Below are the code and all the weights of a small trained network. Each question names an input and a class and asks about switching units off, where a switched-off unit gives its printed mean instead of its output.

import numpy as np


def w(rows, s, z=0):
    codes = np.array(rows[::2]) - 128.0
    scale = np.full(codes.shape[1], s)
    scale[-1] = z or s
    return codes * scale


def f(y):
    return y / 2 * (1 + np.tanh(0.7978845608 * (y + 0.044715 * y**3)))


def log_softmax(a):
    a = a - a.max(-1, keepdims=True)
    return a - np.log(np.exp(a).sum(-1, keepdims=True))


def net(x, mask):
    res = np.array(x, float).reshape(1, 3) / 4 @ E
    y = f(res @ A[0][:, :-1].T + A[0][:, -1])
    res = res + np.where(mask, y, B[0][:, -1]) @ B[0][:, :-1]
    return log_softmax(res[-1] @ U[:, :-1].T + U[:, -1])


A, B = {}, {}
E = w([
[43,121,183],'x0',
[145,33,116],'x1',
[75,162,2],'x2',
],0.0094)
A[0] = w([
[58,114,154,77],'n0',
[124,111,165,45],'n1',
[119,134,98,3],'n2',
[133,51,106,86],'n3',
[157,248,151,25],'n4',
[189,140,106,54],'n5',
[158,137,160,11],'n6',
[140,71,116,16],'n7',
[124,79,116,86],'n8',
[98,138,34,21],'n9',
[205,139,104,39],'n10',
[143,52,107,48],'n11',
[153,148,164,8],'n12',
[193,125,204,110],'n13',
[193,144,102,218],'n14',
[193,142,105,57],'n15',
[165,130,157,15],'n16',
[64,116,161,103],'n17',
[177,135,165,34],'n18',
],0.018,0.0049)
B[0] = w([
[126,22,144,186],'n0',
[147,54,73,154],'n1',
[151,78,82,132],'n2',
[177,168,153,190],'n3',
[253,132,160,197],'n4',
[139,37,133,164],'n5',
[152,89,75,142],'n6',
[199,99,123,150],'n7',
[156,138,140,153],'n8',
[101,141,34,233],'n9',
[126,25,141,177],'n10',
[201,142,144,182],'n11',
[157,105,83,143],'n12',
[72,183,71,254],'n13',
[67,117,183,220],'n14',
[137,28,139,170],'n15',
[149,70,69,145],'n16',
[121,51,158,194],'n17',
[126,109,80,166],'n18',
],0.052,0.0084)
U = w([
[143,99,51,119],'0',
[127,38,169,127],'1',
[246,117,139,132],'2',
[87,141,182,252],'3',
[138,127,147,93],'4',
[116,123,158,90],'5',
[148,136,140,92],'6',
],0.013,0.021)

Each question gives the input, the list of numbers given to net, and the class t.
The units are the neurons (one row each of A and B). Each row of codes is followed by its name. A weight is (code - 128) times the scale printed after its matrix; where a second scale follows, it is the last column's (A, B and U).
mask holds one flag per neuron, in row order. A switched-off neuron (its flag False) gives its mean, the last column of its row in B, instead of its output. The means were averaged over made-up inputs and are rounded, as every weight is.
A unit's drop is (log p(t) with every unit on - log p(t) with that unit switched off) / (log p(t) with every unit on - log p(t) with every unit switched off).
The circuit of an input: a set's keep is (log p(t) with only the set's units on - log p(t) with every unit switched off) / (log p(t) with every unit on - log p(t) with every unit switched off). Starting from the 12 units with the biggest drops (on a tie, the unit counted first), units are removed one at a time, each time the one whose removal leaves the highest keep (on an exact tie, the one counted first), for as long as the keep stays at least 0.8.
units of the circuit, in order: the units of the circuit, biggest drop first
top k neurons: the k neurons with the biggest drops, biggest first
drop when u is switched off: that unit's drop, to one decimal
input [2,-8,4], class 2: units of the circuit, in order => [n4]
input [4,5,-5], class 0: top 2 neurons => [n13; n4]
input [-8,-6,-6], class 1: top 4 neurons => [n14; n10; n15; n9]
input [-8,7,0], class 1: top 2 neurons => [n14; n10]
input [-6,6,3], class 1: top 3 neurons => [n14; n10; n4]
input [-4,-1,3], class 1: top 2 neurons => [n13; n14]
input [8,-8,6], class 1: top 2 neurons => [n0; n17]
input [5,6,3], class 2: top 2 neurons => [n14; n3]
input [2,5,4], class 2: top 2 neurons => [n13; n3]
input [-3,-4,-6], class 0: drop when n13 is switched off => 0.3
input [-5,-7,-1], class 2: drop when n4 is switched off => 6.7
input [3,3,0], class 3: drop when n5 is switched off => 0.2
